Below are the code and all the weights of a small trained network. Each question names an input and a class and asks about switching units off, where a switched-off unit gives its printed mean instead of its output.

import numpy as np


def w(rows, s, z=0):
    codes = np.array(rows[::2]) - 128.0
    scale = np.full(codes.shape[1], s)
    scale[-1] = z or s
    return codes * scale


def norm(h):
    return h / np.sqrt((h * h).mean(-1, keepdims=True) + 1e-5)


def f(y):
    return y / 2 * (1 + np.tanh(0.7978845608 * (y + 0.044715 * y**3)))


def log_softmax(a):
    a = a - a.max(-1, keepdims=True)
    return a - np.log(np.exp(a).sum(-1, keepdims=True))


def net(x, mask):
    res = np.array(x, float).reshape(1, 7) / 4 @ E
    u = 0
    for l in range(3):
        y = f(norm(res) @ A[l][:, :-1].T + A[l][:, -1])
        res = res + np.where(mask[u : u + 7], y, B[l][:, -1]) @ B[l][:, :-1]
        u += 7
    return log_softmax(norm(res)[-1] @ U[:, :-1].T + U[:, -1])


A, B = {}, {}
E = w([
[84,44,134,175,110,131,158,83,129],'x0',
[134,128,123,123,124,136,126,117,123],'x1',
[84,168,126,93,167,147,133,92,250],'x2',
[126,109,84,165,192,79,47,80,122],'x3',
[126,128,125,127,117,131,120,127,130],'x4',
[133,130,130,131,122,134,124,121,127],'x5',
[130,127,127,127,130,134,127,123,123],'x6',
],0.023)
A[0] = w([
[103,140,141,101,169,131,114,65,248,3],'L0N0',
[125,113,136,105,138,132,105,129,136,41],'L0N1',
[143,119,154,110,54,183,212,195,106,180],'L0N2',
[69,25,133,167,102,158,177,83,146,170],'L0N3',
[82,166,137,105,119,221,214,139,205,86],'L0N4',
[108,104,120,128,115,156,171,125,155,12],'L0N5',
[144,149,135,96,154,124,88,115,155,161],'L0N6',
],0.014,0.0065)
B[0] = w([
[64,162,55,119,155,198,159,169,67,219],'L0N0',
[128,153,106,155,43,134,157,110,89,120],'L0N1',
[71,206,57,166,197,228,145,140,131,247],'L0N2',
[71,82,152,147,94,82,177,75,86,236],'L0N3',
[174,64,252,70,84,29,55,107,160,226],'L0N4',
[98,146,178,116,119,83,151,61,76,142],'L0N5',
[145,98,112,151,101,179,159,210,108,179],'L0N6',
],0.014)
A[1] = w([
[203,187,72,127,150,154,62,205,111,126],'L1N0',
[118,178,206,165,86,165,203,157,69,1],'L1N1',
[204,29,144,119,111,73,82,162,65,158],'L1N2',
[68,110,99,143,152,169,100,74,125,35],'L1N3',
[247,146,164,33,107,91,96,155,160,18],'L1N4',
[49,97,133,125,171,180,187,76,186,94],'L1N5',
[115,74,104,179,72,71,178,72,95,53],'L1N6',
],0.012,0.006)
B[1] = w([
[150,157,138,83,130,75,95,106,96,250],'L1N0',
[82,116,71,119,132,130,141,116,113,166],'L1N1',
[155,137,176,156,111,74,132,103,171,178],'L1N2',
[119,131,118,148,130,135,188,143,111,160],'L1N3',
[147,64,145,252,113,159,162,134,171,165],'L1N4',
[138,153,89,158,83,81,151,127,77,204],'L1N5',
[154,129,132,150,184,182,113,179,176,199],'L1N6',
],0.018,0.012)
A[2] = w([
[120,88,210,121,129,118,168,161,156,85],'L2N0',
[151,251,103,98,148,159,112,138,119,2],'L2N1',
[133,152,198,44,91,173,116,201,202,47],'L2N2',
[187,57,216,175,62,71,203,66,164,68],'L2N3',
[143,223,124,58,165,188,107,166,162,109],'L2N4',
[86,78,107,193,163,111,111,120,100,196],'L2N5',
[188,58,194,198,131,182,99,190,172,82],'L2N6',
],0.012,0.003)
B[2] = w([
[163,118,115,114,93,83,79,102,158,186],'L2N0',
[95,60,115,34,215,145,56,189,172,232],'L2N1',
[220,50,69,224,135,142,174,49,157,196],'L2N2',
[168,150,136,9,142,184,61,184,134,254],'L2N3',
[148,68,147,78,217,206,51,184,123,236],'L2N4',
[159,175,84,147,89,199,149,137,183,224],'L2N5',
[190,92,94,171,176,178,174,105,228,195],'L2N6',
],0.012,0.009)
U = w([
[123,141,86,54,209,169,73,197,95,170],'0',
[203,62,139,167,139,146,130,102,193,213],'1',
[40,141,51,182,105,160,214,114,91,143],'2',
[99,93,217,53,44,68,143,81,136,63],'3',
[185,208,186,109,129,2,85,134,113,4],'4',
],0.022,0.0037)

Each question gives the input, the list of numbers given to net, and the class t.
The units are the neurons (one row each of A and B). Each row of codes is followed by its name. A weight is (code - 128) times the scale printed after its matrix; where a second scale follows, it is the last column's (A, B and U).
mask holds one flag per neuron, layer by layer. A switched-off neuron (its flag False) gives its mean, the last column of its row in B, instead of its output. The means were averaged over made-up inputs and are rounded, as every weight is.
A unit's drop is (log p(t) with every unit on - log p(t) with that unit switched off) / (log p(t) with every unit on - log p(t) with every unit switched off).
The circuit of an input: a set's keep is (log p(t) with only the set's units on - log p(t) with every unit switched off) / (log p(t) with every unit on - log p(t) with every unit switched off). Starting from the 12 units with the biggest drops (on a tie, the unit counted first), units are removed one at a time, each time the one whose removal leaves the highest keep (on an exact tie, the one counted first), for as long as the keep stays at least 0.8.
units of the circuit, in order: the units of the circuit, biggest drop first
most important unit: the unit with the biggest drop
top k neurons: the k neurons with the biggest drops, biggest first
k most important neurons of layer l: the k neurons of layer l with the biggest drops, biggest first
drop of u: that unit's drop, to one decimal
input [2,5,-5,2,1,8,-4], class 1: most important unit : L0N2
input [-4,6,5,0,-6,-4,-7], class 1: top 2 neurons : [L0N4 L0N2]
input [-7,-4,3,0,0,2,5], class 1: units of the circuit, in order : [L0N2 L1N4]
input [-8,-6,-1,1,4,8,-6], class 4: top 4 neurons : [L0N2 L1N0 L0N0 L0N4]
input [-1,-5,6,-6,5,-4,2], class 1: top 2 neurons : [L0N4 L0N3]
input [-2,-8,-4,7,4,-8,-2], class 4: top 2 neurons : [L0N2 L0N3]
input [-2,-1,-5,1,6,1,4], class 4: top 2 neurons : [L0N0 L0N3]
input [-8,3,0,6,3,-4,4], class 4: top 3 neurons : [L0N2 L0N0 L1N0]
input [0,7,0,8,-2,8,-7], class 4: top 3 neurons : [L0N3 L0N2 L0N0]
input [-1,-7,-2,7,-8,5,5], class 4: 3 most important neurons of layer 0 : [L0N2 L0N3 L0N4]
input [5,-1,8,0,-1,5,0], class 3: top 2 neurons : [L0N4 L0N2]
input [1,-6,6,0,4,-3,3], class 3: top 3 neurons : [L0N4 L0N2 L0N0]
input [-2,-4,-7,7,6,3,4], class 4: drop of L1N3 : 0.0
input [4,8,5,1,8,5,5], class 2: drop of L0N0 : 3.9
input [7,3,6,-6,2,0,-3], class 3: drop of L0N4 : 3.0
input [1,3,6,7,5,-5,-8], class 2: most important neuron of layer 0 : [L0N2]
input [1,-5,5,-2,-1,-4,-6], class 3: 2 most important neurons of layer 0 : [L0N4 L0N0]
input [-2,2,-5,3,2,4,2], class 4: top 3 neurons : [L0N2 L0N3 L0N4]
